Below is a small trained network, with its code and all its weights. Each question gives an input and a class and asks what happens when units are switched off, that is, made to give their printed mean instead of their output.

import numpy as np


def w(rows, s, z=0):
    codes = np.array(rows[::2]) - 128.0
    scale = np.full(codes.shape[1], s)
    scale[-1] = z or s
    return codes * scale


def f(y):
    return np.maximum(y, 0)


def log_softmax(a):
    a = a - a.max(-1, keepdims=True)
    return a - np.log(np.exp(a).sum(-1, keepdims=True))


def net(x, mask):
    res = np.array(x, float).reshape(1, 7) / 4 @ E
    y = f(res @ A[0][:, :-1].T + A[0][:, -1])
    res = res + np.where(mask, y, B[0][:, -1]) @ B[0][:, :-1]
    return log_softmax(res[-1] @ U[:, :-1].T + U[:, -1])


A, B = {}, {}
E = w([
[124,120,127,139,92,196,192,181,64,97,82],'x0',
[136,131,132,108,158,112,71,156,80,180,154],'x1',
[160,205,69,62,123,175,67,106,157,96,116],'x2',
[207,62,97,91,128,170,91,166,142,85,183],'x3',
[43,138,2,200,149,147,116,159,177,160,167],'x4',
[146,173,161,104,30,176,171,155,125,190,161],'x5',
[142,29,165,160,80,82,102,138,175,142,181],'x6',
],0.0073)
A[0] = w([
[68,65,154,210,189,21,188,128,106,148,111,162],'n0',
[151,80,202,136,61,120,162,186,60,178,146,172],'n1',
[91,147,70,153,245,98,51,132,115,130,114,240],'n2',
[95,142,59,153,139,211,161,161,127,68,103,202],'n3',
[163,131,180,89,154,113,144,60,99,48,62,154],'n4',
[114,3,113,195,116,70,80,141,253,140,212,248],'n5',
[89,186,81,148,152,138,108,84,162,91,107,146],'n6',
[190,3,153,111,143,119,109,184,50,44,111,188],'n7',
[15,190,151,190,78,105,216,93,119,181,64,190],'n8',
[167,136,185,98,151,111,133,74,107,53,60,183],'n9',
[191,88,115,88,126,126,99,136,165,90,168,201],'n10',
[84,145,78,139,214,91,70,120,121,134,117,184],'n11',
[167,76,217,136,44,120,151,177,64,184,161,202],'n12',
[85,108,58,176,143,247,216,210,100,34,80,218],'n13',
[98,148,64,132,226,109,47,116,114,137,101,95],'n14',
[137,202,119,80,125,168,155,144,91,125,100,4],'n15',
],0.0063,0.0016)
B[0] = w([
[91,86,154,166,179,60,119,44,169,93,144,202],'n0',
[152,137,132,46,93,161,117,175,82,153,139,210],'n1',
[103,198,156,96,166,112,130,134,45,132,142,217],'n2',
[177,124,79,98,108,153,116,146,153,132,149,201],'n3',
[150,103,90,117,128,56,78,69,155,64,103,197],'n4',
[123,113,119,124,150,13,88,34,137,40,89,254],'n5',
[155,169,115,85,110,151,132,160,109,119,133,185],'n6',
[179,154,95,187,59,131,169,147,100,128,1,219],'n7',
[119,153,152,208,100,126,206,161,57,157,44,209],'n8',
[175,107,76,108,120,80,86,86,147,78,90,196],'n9',
[133,156,120,180,102,124,149,119,130,137,85,191],'n10',
[92,177,157,97,165,127,132,127,63,126,152,197],'n11',
[148,136,140,49,103,132,111,170,80,133,126,224],'n12',
[235,128,53,91,32,149,120,143,132,112,96,231],'n13',
[105,196,180,96,154,129,131,151,40,137,164,199],'n14',
[150,83,87,133,133,136,96,98,185,105,150,175],'n15',
],0.0091,0.0085)
U = w([
[137,135,139,139,136,205,106,115,215,189,207,115],'0',
[150,99,93,140,111,205,130,175,215,138,200,35],'1',
[45,124,170,213,206,95,144,83,125,116,132,93],'2',
[72,69,161,153,104,125,129,156,144,147,155,47],'3',
[153,159,128,138,77,184,181,249,86,172,97,200],'4',
[110,64,166,138,143,132,151,182,115,173,132,3],'5',
[167,106,95,132,103,92,88,78,160,76,94,187],'6',
[112,149,146,49,169,134,84,154,99,126,224,123],'7',
],0.011,0.0036)

Each question gives the input, the list of numbers given to net, and the class t.
The units are the neurons (one row each of A and B). Each row of codes is followed by its name. A weight is (code - 128) times the scale printed after its matrix; where a second scale follows, it is the last column's (A, B and U).
mask holds one flag per neuron, in row order. A switched-off neuron (its flag False) gives its mean, the last column of its row in B, instead of its output. The means were averaged over made-up inputs and are rounded, as every weight is.
A unit's drop is (log p(t) with every unit on - log p(t) with that unit switched off) / (log p(t) with every unit on - log p(t) with every unit switched off).
The circuit of an input: a set's keep is (log p(t) with only the set's units on - log p(t) with every unit switched off) / (log p(t) with every unit on - log p(t) with every unit switched off). Starting from the 12 units with the biggest drops (on a tie, the unit counted first), units are removed one at a time, each time the one whose removal leaves the highest keep (on an exact tie, the one counted first), for as long as the keep stays at least 0.8.
units of the circuit, in order: the units of the circuit, biggest drop first
k most important neurons: the k neurons with the biggest drops, biggest first
drop when u is switched off: that unit's drop, to one decimal
input [0,0,-8,-7,1,3,-4], class 2: units of the circuit, in order : n0
input [3,3,8,-3,8,-2,-3], class 4: 4 most important neurons : n5, n13, n0, n4
input [3,6,4,0,-8,6,-3], class 6: 3 most important neurons : n4, n15, n9
input [2,8,1,3,5,4,3], class 7: 3 most important neurons : n7, n8, n13
input [-5,0,-7,-3,5,6,-5], class 2: 3 most important neurons : n0, n13, n7
input [-4,-3,3,-6,-1,4,-2], class 4: 3 most important neurons : n5, n8, n0
input [7,3,-2,7,-8,1,-7], class 6: 2 most important neurons : n4, n9
input [2,8,8,1,5,4,5], class 7: 3 most important neurons : n7, n8, n13
input [8,5,5,-8,1,-7,4], class 4: 3 most important neurons : n5, n8, n13
input [-6,6,3,-7,-5,2,-8], class 7: 2 most important neurons : n5, n7
input [-2,-2,3,-3,-3,6,-1], class 4: 3 most important neurons : n5, n0, n8
input [-2,6,5,-3,1,5,-2], class 7: 2 most important neurons : n7, n13
input [0,6,7,0,6,5,-1], class 7: 2 most important neurons : n7, n8
input [1,7,-7,-3,-2,-2,3], class 2: units of the circuit, in order : n13
input [-7,1,5,1,5,-1,6], class 2: 2 most important neurons : n5, n13
input [0,3,-1,3,-6,1,2], class 4: drop when n5 is switched off : 0.9
input [-4,4,8,3,-4,-2,-1], class 7: drop when n14 is switched off : 0.5
input [-1,-1,0,-5,4,-1,-8], class 4: drop when n8 is switched off : 0.2
